Below is a small trained network, with its code and all its weights. Each question gives an input and a class and asks what happens when units are switched off, that is, made to give their printed mean instead of their output.

import numpy as np


def w(rows, s, z=0):
    codes = np.array(rows[::2]) - 128.0
    scale = np.full(codes.shape[1], s)
    scale[-1] = z or s
    return codes * scale


def f(y):
    return np.maximum(y, 0)


def log_softmax(a):
    a = a - a.max(-1, keepdims=True)
    return a - np.log(np.exp(a).sum(-1, keepdims=True))


def net(x, mask):
    res = np.array(x, float).reshape(1, 8) / 4 @ E
    y = f(res @ A[0][:, :-1].T + A[0][:, -1])
    res = res + np.where(mask, y, B[0][:, -1]) @ B[0][:, :-1]
    return log_softmax(res[-1] @ U[:, :-1].T + U[:, -1])


A, B = {}, {}
E = w([
[140,139,143,121,120,133,137,132,147,138],'x0',
[86,142,75,91,41,201,113,94,226,40],'x1',
[121,208,62,135,164,99,125,2,148,191],'x2',
[161,219,137,150,187,107,163,137,104,16],'x3',
[137,140,136,110,118,132,143,134,137,138],'x4',
[130,191,134,130,3,28,48,158,116,136],'x5',
[129,127,127,128,126,128,130,128,129,129],'x6',
[168,149,168,115,90,222,74,50,40,126],'x7',
],0.012)
A[0] = w([
[150,107,120,111,115,152,120,124,178,174,111],'n0',
[169,165,175,113,113,209,99,113,102,121,60],'n1',
[126,68,170,103,119,135,109,201,116,82,33],'n2',
[93,73,61,105,136,115,85,166,186,220,17],'n3',
[77,108,85,129,161,53,155,191,215,149,91],'n4',
[154,119,161,93,101,182,60,77,64,129,67],'n5',
[174,188,105,129,112,104,119,152,104,77,71],'n6',
[94,78,111,114,202,220,199,110,130,151,145],'n7',
[162,139,121,151,160,104,141,138,96,211,100],'n8',
[134,211,161,146,188,90,180,133,154,10,82],'n9',
[74,139,98,81,93,181,94,114,187,86,61],'n10',
[139,82,116,126,183,180,195,100,142,141,4],'n11',
[172,66,201,119,102,170,138,215,100,49,117],'n12',
[116,191,37,111,137,80,140,45,133,151,135],'n13',
[132,50,105,101,89,103,125,99,140,185,92],'n14',
[135,194,160,164,182,116,149,159,64,43,76],'n15',
[147,201,81,119,182,123,127,14,161,204,15],'n16',
[169,159,154,142,121,226,56,94,69,156,97],'n17',
[95,104,49,97,73,197,86,111,191,29,137],'n18',
[63,33,157,132,76,141,88,126,127,223,87],'n19',
[173,80,171,137,171,68,123,162,50,200,124],'n20',
[174,118,186,159,161,106,129,127,68,166,101],'n21',
[91,178,130,127,17,33,31,157,113,178,105],'n22',
],0.011,0.0038)
B[0] = w([
[168,114,136,144,158,137,139,134,122,133,160],'n0',
[129,103,95,163,137,89,155,150,103,138,184],'n1',
[100,146,117,119,156,95,69,158,188,131,194],'n2',
[194,76,125,102,137,121,149,145,118,142,197],'n3',
[82,97,79,178,111,51,199,192,96,110,215],'n4',
[145,103,95,188,88,83,181,214,124,115,202],'n5',
[180,113,174,85,143,142,134,94,107,98,168],'n6',
[135,169,213,144,168,105,131,100,111,7,215],'n7',
[120,153,113,135,112,117,142,75,171,174,193],'n8',
[228,52,113,126,99,148,131,120,106,133,207],'n9',
[100,163,104,118,90,157,175,100,146,131,191],'n10',
[90,148,184,149,171,134,105,111,91,78,183],'n11',
[89,136,114,126,172,122,30,155,170,170,231],'n12',
[87,118,114,83,124,117,63,165,132,137,207],'n13',
[187,97,125,107,129,142,131,115,109,110,186],'n14',
[151,111,138,74,85,171,120,119,115,146,197],'n15',
[95,131,120,93,158,102,56,161,167,159,217],'n16',
[110,73,105,155,107,80,150,168,92,128,211],'n17',
[115,175,88,131,92,173,165,74,160,157,223],'n18',
[214,81,117,58,133,158,93,101,141,121,223],'n19',
[105,177,95,138,83,178,164,56,172,153,240],'n20',
[90,152,99,137,101,168,182,101,154,165,202],'n21',
[126,195,200,176,205,129,122,93,99,27,253],'n22',
],0.012,0.021)
U = w([
[97,193,111,133,99,185,193,68,184,157,106],'0',
[128,177,241,165,157,129,113,109,91,52,111],'1',
[235,68,142,67,118,158,111,117,97,132,254],'2',
[72,140,131,101,145,115,10,184,180,159,78],'3',
[113,93,102,203,107,69,197,204,88,123,77],'4',
],0.014,0.0057)

Each question gives the input, the list of numbers given to net, and the class t.
The units are the neurons (one row each of A and B). Each row of codes is followed by its name. A weight is (code - 128) times the scale printed after its matrix; where a second scale follows, it is the last column's (A, B and U).
mask holds one flag per neuron, in row order. A switched-off neuron (its flag False) gives its mean, the last column of its row in B, instead of its output. The means were averaged over made-up inputs and are rounded, as every weight is.
A unit's drop is (log p(t) with every unit on - log p(t) with that unit switched off) / (log p(t) with every unit on - log p(t) with every unit switched off).
The circuit of an input: a set's keep is (log p(t) with only the set's units on - log p(t) with every unit switched off) / (log p(t) with every unit on - log p(t) with every unit switched off). Starting from the 12 units with the biggest drops (on a tie, the unit counted first), units are removed one at a time, each time the one whose removal leaves the highest keep (on an exact tie, the one counted first), for as long as the keep stays at least 0.8.
units of the circuit, in order: the units of the circuit, biggest drop first
top k neurons: the k neurons with the biggest drops, biggest first
drop of u: that unit's drop, to one decimal
input [-6,-2,3,8,-1,6,2,-7], class 2: units of the circuit, in order : [n9]
input [-1,0,-7,-6,-3,-2,-5,-5], class 3: top 2 neurons : [n12; n2]
input [-5,6,2,-7,-3,-6,-8,-5], class 2: top 3 neurons : [n3; n22; n20]
input [5,5,7,-8,-5,3,2,-4], class 2: top 4 neurons : [n3; n14; n19; n12]
input [-7,5,-1,-5,7,-3,0,7], class 4: top 3 neurons : [n5; n17; n20]
input [-8,-7,-3,-7,2,-6,-1,-1], class 0: top 2 neurons : [n20; n21]
input [2,4,-5,-5,4,-6,3,-4], class 1: top 2 neurons : [n7; n11]
input [3,4,-8,-5,-4,8,4,2], class 1: top 3 neurons : [n22; n16; n13]
input [-3,-1,-4,4,4,-1,4,3], class 2: top 2 neurons : [n16; n15]
input [-5,-7,1,4,-8,4,-7,8], class 4: top 2 neurons : [n17; n5]
input [8,-7,-8,-6,0,1,6,3], class 3: top 4 neurons : [n12; n2; n18; n10]
input [5,2,-6,-7,-5,4,4,-8], class 4: top 4 neurons : [n4; n9; n15; n6]
input [-5,6,-1,3,1,4,3,-7], class 4: top 4 neurons : [n4; n20; n21; n9]
input [-1,4,-2,-4,5,-2,-7,-7], class 4: units of the circuit, in order : [n4]
input [-2,1,-8,1,5,5,-2,-8], class 3: top 3 neurons : [n12; n2; n5]
input [-2,-4,2,1,-1,7,-4,8], class 4: top 3 neurons : [n5; n17; n7]
input [-1,0,-7,1,-6,2,4,-7], class 3: top 4 neurons : [n12; n2; n5; n17]
input [4,-7,-7,0,-5,-6,2,0], class 0: drop of n22 : 0.2
input [-2,-4,5,2,-8,3,2,1], class 3: drop of n13 : 1.4
input [4,2,-5,8,-1,1,3,7], class 2: drop of n15 : 0.4
input [-5,-6,2,-6,1,8,3,-4], class 1: drop of n17 : 0.0
input [-4,-5,-2,5,-1,4,-1,4], class 0: units of the circuit, in order : [n21]
